Below is a small trained network, with its code and all its weights. Each question gives an input and a class and asks what happens when units are switched off, that is, made to give their printed mean instead of their output.

import numpy as np


def w(rows, s, z=0):
    codes = np.array(rows[::2]) - 128.0
    scale = np.full(codes.shape[1], s)
    scale[-1] = z or s
    return codes * scale


def f(y):
    return np.maximum(y, 0)


def log_softmax(a):
    a = a - a.max(-1, keepdims=True)
    return a - np.log(np.exp(a).sum(-1, keepdims=True))


def net(x, mask):
    res = np.array(x, float).reshape(1, 7) / 4 @ E
    y = f(res @ A[0][:, :-1].T + A[0][:, -1])
    res = res + np.where(mask, y, B[0][:, -1]) @ B[0][:, :-1]
    return log_softmax(res[-1] @ U[:, :-1].T + U[:, -1])


A, B = {}, {}
E = w([
[78,117,40,169,205,137,137,2,63],'x0',
[116,227,182,201,44,178,80,71,69],'x1',
[133,112,132,145,131,149,134,140,122],'x2',
[125,130,129,125,131,130,127,132,125],'x3',
[201,60,194,34,106,98,116,62,21],'x4',
[136,127,125,135,119,128,155,123,130],'x5',
[104,115,146,131,134,139,126,136,123],'x6',
],0.01)
A[0] = w([
[90,97,61,133,177,142,121,42,92,50],'neuron 1',
[110,223,186,186,64,180,101,80,91,103],'neuron 2',
[109,110,158,95,120,137,154,124,93,106],'neuron 3',
[161,132,158,94,45,149,104,177,171,63],'neuron 4',
[153,144,144,131,147,136,154,116,141,46],'neuron 5',
[176,129,159,103,84,99,95,213,165,66],'neuron 6',
[189,75,154,103,111,102,110,119,44,146],'neuron 7',
[132,113,144,107,131,131,120,137,80,102],'neuron 8',
[120,134,149,155,86,147,139,113,105,95],'neuron 9',
[144,52,78,98,160,102,148,158,163,86],'neuron 10',
[87,152,86,112,129,181,134,148,182,145],'neuron 11',
[121,131,151,130,141,89,102,127,139,4],'neuron 12',
[113,103,106,127,100,141,107,136,121,44],'neuron 13',
[125,118,104,144,159,141,137,88,102,34],'neuron 14',
[150,149,215,115,127,87,152,176,148,22],'neuron 15',
[60,190,68,220,136,138,129,189,213,135],'neuron 16',
[139,106,125,161,109,138,104,129,122,14],'neuron 17',
[153,189,130,147,95,160,109,118,87,51],'neuron 18',
[131,41,121,88,246,80,166,151,193,83],'neuron 19',
[124,125,70,161,174,116,115,76,93,69],'neuron 20',
[169,77,171,83,104,101,124,94,64,145],'neuron 21',
],0.011,0.004)
B[0] = w([
[58,179,115,185,175,212,225,176,206,205],'neuron 1',
[227,149,181,178,202,33,98,181,28,227],'neuron 2',
[137,63,109,92,145,119,119,111,152,155],'neuron 3',
[45,163,132,198,186,176,179,193,212,182],'neuron 4',
[102,148,120,166,88,118,93,118,135,128],'neuron 5',
[54,174,126,179,166,187,181,179,179,188],'neuron 6',
[125,49,35,45,83,153,97,92,158,209],'neuron 7',
[136,116,80,97,113,128,109,121,153,156],'neuron 8',
[139,156,136,126,162,128,71,132,69,157],'neuron 9',
[161,164,155,183,170,29,57,148,39,200],'neuron 10',
[160,108,92,39,71,134,102,91,128,181],'neuron 11',
[102,166,133,126,102,100,134,102,146,128],'neuron 12',
[125,131,131,129,144,140,111,108,127,128],'neuron 13',
[86,148,132,139,115,162,176,164,153,159],'neuron 14',
[104,148,162,170,131,184,167,147,170,167],'neuron 15',
[144,12,42,49,33,129,62,2,171,250],'neuron 16',
[119,131,131,94,155,101,121,122,128,131],'neuron 17',
[139,141,148,147,142,87,103,143,68,171],'neuron 18',
[209,171,206,164,170,58,80,169,42,236],'neuron 19',
[87,170,174,165,153,195,209,181,189,184],'neuron 20',
[143,54,92,43,64,165,84,46,181,212],'neuron 21',
],0.0079,0.018)
U = w([
[135,62,86,39,31,129,99,37,141,238],'0',
[185,187,200,146,147,17,100,138,9,142],'1',
[9,196,154,156,133,203,230,149,174,3],'2',
],0.014,0.0018)

Each question gives the input, the list of numbers given to net, and the class t.
The units are the neurons (one row each of A and B). Each row of codes is followed by its name. A weight is (code - 128) times the scale printed after its matrix; where a second scale follows, it is the last column's (A, B and U).
mask holds one flag per neuron, in row order. A switched-off neuron (its flag False) gives its mean, the last column of its row in B, instead of its output. The means were averaged over made-up inputs and are rounded, as every weight is.
A unit's drop is (log p(t) with every unit on - log p(t) with that unit switched off) / (log p(t) with every unit on - log p(t) with every unit switched off).
The circuit of an input: a set's keep is (log p(t) with only the set's units on - log p(t) with every unit switched off) / (log p(t) with every unit on - log p(t) with every unit switched off). Starting from the 12 units with the biggest drops (on a tie, the unit counted first), units are removed one at a time, each time the one whose removal leaves the highest keep (on an exact tie, the one counted first), for as long as the keep stays at least 0.8.
circuit, biggest first: the units of the circuit, biggest drop first
k most important neurons: the k neurons with the biggest drops, biggest first
drop of u: that unit's drop, to one decimal
input [4,-5,8,2,-3,-1,0], class 1: circuit, biggest first	neuron 19
input [-6,1,5,-4,-6,-6,6], class 0: 2 most important neurons	neuron 16; neuron 1
input [-2,-2,-4,-1,-1,-3,-7], class 1: 3 most important neurons	neuron 1; neuron 16; neuron 21
input [0,-4,-6,-8,3,-8,5], class 1: 2 most important neurons	neuron 16; neuron 19
input [-7,-8,-4,0,-8,-1,-1], class 0: 2 most important neurons	neuron 16; neuron 2
input [1,7,7,5,-6,5,6], class 1: 4 most important neurons	neuron 2; neuron 21; neuron 7; neuron 18
input [3,4,-3,-2,-3,-1,-1], class 1: 3 most important neurons	neuron 2; neuron 21; neuron 7
input [0,-7,3,8,-5,2,-3], class 1: 2 most important neurons	neuron 19; neuron 10
input [5,-6,0,3,5,4,-8], class 1: 3 most important neurons	neuron 19; neuron 16; neuron 10
input [-8,6,4,7,5,3,7], class 2: 2 most important neurons	neuron 4; neuron 6
input [8,-4,2,2,-8,-6,-7], class 0: 3 most important neurons	neuron 16; neuron 11; neuron 4
input [5,0,-5,-5,-4,-1,-5], class 2: 2 most important neurons	neuron 1; neuron 20
input [8,-3,-2,-8,-7,-2,-5], class 2: 3 most important neurons	neuron 1; neuron 20; neuron 21
input [6,4,-5,-4,4,3,-5], class 2: circuit, biggest first	neuron 1
input [8,3,-8,1,-8,6,2], class 0: drop of neuron 3	0.0
input [7,2,-5,5,-5,-3,-3], class 2: drop of neuron 20	0.8
input [7,-4,3,-4,3,-7,1], class 2: drop of neuron 1	0.2
